Each row is followed by its class number.
[  6 -10   0   2 -13 -15  -3  -7  15  15  54 -11   1 -11  25 -15   2   7
   1   7  35  -7  -6   1   2   6   2   7 -12   3  11  -4  -7  30  18   2
   1 -10  32  -3  10  25 -18   7  29   2 -14   1   6 -29  -7]
1
[  1   7 -22 -11   4  -1   5 -22   9 -13   1 -16  -3  -7  13   3   8   6
   5  16   1  13  55  11  25   0  38  -2 -12 -22  -1 -26   4   3  21   1
  -2  17  45  23  30  28  -3  -7  21   2 -18  -7   4 -25  -1]
0
[ -6 -14  -2  -6 -23  -6  12  -3  10  28  47 -17  -2  -6  24  -7   4  16
 -11  -6  23   2  -7  -2  -9   7   8   3  -8  15  -2  -9  -4  35  11   6
   3 -18  10 -19   4  12 -16  11   8   4 -17   3   1   2 -28]
0
[ -8  -2 -14 -18  -3  -6  26 -17   6  40  45  -7 -21   7  24   0  -1  -4
  -8   3  25  -5   6   1   7   3  20   4 -16  37  12 -31   1  20  20  14
  -9  -5  22  12  11   3 -11   2   4  -2 -18  15   6  -1  -9]
1
[ -1  -8  -1  -2  -9  12  -1   0  16   6  -8   1   2 -13   2   2 -14   4
 -11  -5 -22  -1  -5   2  -4  -4   7  -3  -7 -67  11  -6  -2  14  -6  -4
  -1  -3  17  10  16  13  -8  -5   1  -2 -10  -3  -6  -8   2]
0
[  0  -6  -2  -6 -18  -5  13 -15  16  59  36 -35  -3  -9   4 -19  -7 -17
  -6   4  19  -9   5  -3   9  12  21   8  -7  69   1   3 -11  36   5  20
   1   3   3   3   1  27  -3   4 -25  -7 -10  20   2  20  -5]
1
[  6  -2 -11 -14   3 -16  10 -12   8  10  11   5 -10   6  11   4 -12  25
  -4   7  -5  -5  16 -11  11   7  12 -16  -3 -39   3  -8  14  20   7   5
  -4   3  18  29  13   3 -10  16  33  -1 -16   8   2   8 -18]
0
[ -5  -1 -16  -9  -6   1   6  -6  10  19  27 -18 -19   3  29 -17 -12  -5
  -3  -3   3  -4  12  -2   7   2  31   1 -10  -8   7 -21  -2  16  14   3
   4   6  36   2  27  15 -11   8  23   3  -7   3  -3 -18 -12]
0
[ -5   0 -23 -10  -3 -27  11 -17  13 -10  21  -7 -11 -12   0 -11   8  -3
  -6  11 -23   0  63   5  29   6  31   6  -8 -21 -15 -21  -8  24   7   1
  -4   6  18  13  17  24  -6   3   3  -3 -34  -4  -5 -10  -8]
0
[  5  -4 -21  15 -13 -18   0  -1   9  25  47  -6  -8   8  12  -8   0  -4
   5  27  19  -6  -5  -4 -11   0   9  13  -8   9 -15 -17  -5  11   1   6
   1 -10  13  -9   8  19  -8   8   6  51  16  10   2  -7  -6]
1
[  4  -3 -13  -2  -6 -13   3 -11   9  -1  17 -16   0  -3   5  -9   3   1
  -2  18  -3  -5  26   2  15   2  23   3   1  -7  -7 -12   0  15   4   0
  -4 -27   8  -1  15  15  -5   7  -3  -3 -12  -1  -4   0 -10]
0
[ -1   6  -8 -15 -16 -11  -3 -15   7   8  29 -11  -9  -1  12  -2   1 -12
  -2  13  12   0  22   3   5  -5  10   5   2  56  -5 -24  -3   1  17  11
   0  -1  24  -2  10  18  -6   4  -4   7   3  -5   9 -14 -10]
1
[  7  13 -22 -20  -6 -16  10 -32  28  15  36 -16 -69  -8   8  -8   9   5
  -2  11   9  -7  -2   1  14  16  24  14   9  67 -20 -14   7  29  10  14
  -1  -2  17 -13   7  20  -6   2 -33  -1 -29   0  -3  -3 -11]
0
[ -1   2 -24 -20   8   5  12 -10   9 -15 -22  -3  -9  -6  13  13  -1   5
  -7   0  -5   4   4  11  18   6  29  -7  -1 -21   6 -13   2   2   5   5
 -11  16  30  71  28   1  -3  -3  24   0 -36  -9   7   4  -7]
0
[ -4   9 -32  -9  -5 -15   5 -12  18   3  30 -24  -8  -6  25  -8  16  -3
   9  11  27  20  29   8  15   6  43   6   4  71 -16 -22  -9  -4  47  11
   3  36  44  12  29  22   4   5  21   3   6   6  -1  -8  -5]
0
[  4  -7  -2  -6   7 -12   0  -1  17  -8  17 -13  -1  -1  11 -12  -4  10
  -4   4 -18  -3  27  -4  11   1  12   5  -7   2  -5 -22   1  -4  17   4
   9  16  31   6  11  34 -19  13 -10   4   1   1  -4 -19  18]
1
[ -2   3 -20 -30 -16   0 -12 -14   6  17  46  -4  -9   3  22 -12  -2 -25
  -2   0  24  -2   7   7  -3   1  25  -4  -9  30  -5 -28  -2   7  21  14
   1  -8  39  -2  16  31 -12   7  -2  -1  -2   0   1 -17  -8]
1
